Below are the code and all the weights of a small trained network. Each question names an input and a class and asks about switching units off, where a switched-off unit gives its printed mean instead of its output.

import numpy as np


def w(rows, s, z=0):
    codes = np.array(rows[::2]) - 128.0
    scale = np.full(codes.shape[1], s)
    scale[-1] = z or s
    return codes * scale


def f(y):
    return y / 2 * (1 + np.tanh(0.7978845608 * (y + 0.044715 * y**3)))


def log_softmax(a):
    a = a - a.max(-1, keepdims=True)
    return a - np.log(np.exp(a).sum(-1, keepdims=True))


def net(x, mask):
    res = np.array(x, float).reshape(1, 8) / 4 @ E
    y = f(res @ A[0][:, :-1].T + A[0][:, -1])
    res = res + np.where(mask, y, B[0][:, -1]) @ B[0][:, :-1]
    return log_softmax(res[-1] @ U[:, :-1].T + U[:, -1])


A, B = {}, {}
E = w([
[68,188,129],'x0',
[140,193,1],'x1',
[121,64,130],'x2',
[152,189,140],'x3',
[96,145,150],'x4',
[141,167,118],'x5',
[157,59,30],'x6',
[86,101,103],'x7',
],0.0067)
A[0] = w([
[99,58,125,117],'N1',
[153,231,121,197],'N2',
[31,14,189,170],'N3',
[234,81,254,254],'N4',
[2,141,175,171],'N5',
[124,164,91,120],'N6',
[160,124,93,220],'N7',
[11,70,75,99],'N8',
[147,120,164,245],'N9',
],0.011,0.0066)
B[0] = w([
[124,198,74,149],'N1',
[116,29,188,198],'N2',
[127,145,67,213],'N3',
[187,115,103,254],'N4',
[126,95,125,195],'N5',
[83,66,138,144],'N6',
[168,38,169,185],'N7',
[121,137,56,157],'N8',
[254,142,133,196],'N9',
],0.0088,0.0097)
U = w([
[106,185,61,175],'0',
[107,86,177,129],'1',
[144,187,121,52],'2',
[250,162,130,211],'3',
[123,215,137,2],'4',
],0.014,0.0093)

Each question gives the input, the list of numbers given to net, and the class t.
The units are the neurons (one row each of A and B). Each row of codes is followed by its name. A weight is (code - 128) times the scale printed after its matrix; where a second scale follows, it is the last column's (A, B and U).
mask holds one flag per neuron, in row order. A switched-off neuron (its flag False) gives its mean, the last column of its row in B, instead of its output. The means were averaged over made-up inputs and are rounded, as every weight is.
A unit's drop is (log p(t) with every unit on - log p(t) with that unit switched off) / (log p(t) with every unit on - log p(t) with every unit switched off).
The circuit of an input: a set's keep is (log p(t) with only the set's units on - log p(t) with every unit switched off) / (log p(t) with every unit on - log p(t) with every unit switched off). Starting from all 9 units, units are removed one at a time, each time the one whose removal leaves the highest keep (on an exact tie, the one counted first), for as long as the keep stays at least 0.8.
circuit, biggest first: the units of the circuit, biggest drop first
most important unit: the unit with the biggest drop
top k neurons: the k neurons with the biggest drops, biggest first
drop when u is switched off: that unit's drop, to one decimal
input [3,-5,5,-5,1,-8,0,-1], class 0: circuit, biggest first	(N3 N1)
input [6,4,-6,-5,-8,-3,0,-6], class 1: circuit, biggest first	(N2 N4 N9 N3)
input [5,7,-7,-2,2,4,2,7], class 1: circuit, biggest first	(N2 N6 N3)
input [8,-3,4,-7,1,-7,-4,-6], class 0: top 3 neurons	(N3 N7 N2)
input [5,8,6,5,0,3,1,-2], class 1: most important unit	N2
input [-2,5,3,-2,0,4,5,-6], class 1: top 2 neurons	(N4 N9)
input [-1,-4,-2,-8,2,-6,2,4], class 0: drop when N1 is switched off	0.1
input [2,-1,-6,-3,7,8,0,3], class 1: drop when N2 is switched off	0.2
input [3,7,-7,-6,-5,1,-5,-1], class 1: drop when N2 is switched off	0.3
input [4,3,3,1,-3,5,-7,6], class 1: drop when N4 is switched off	0.1
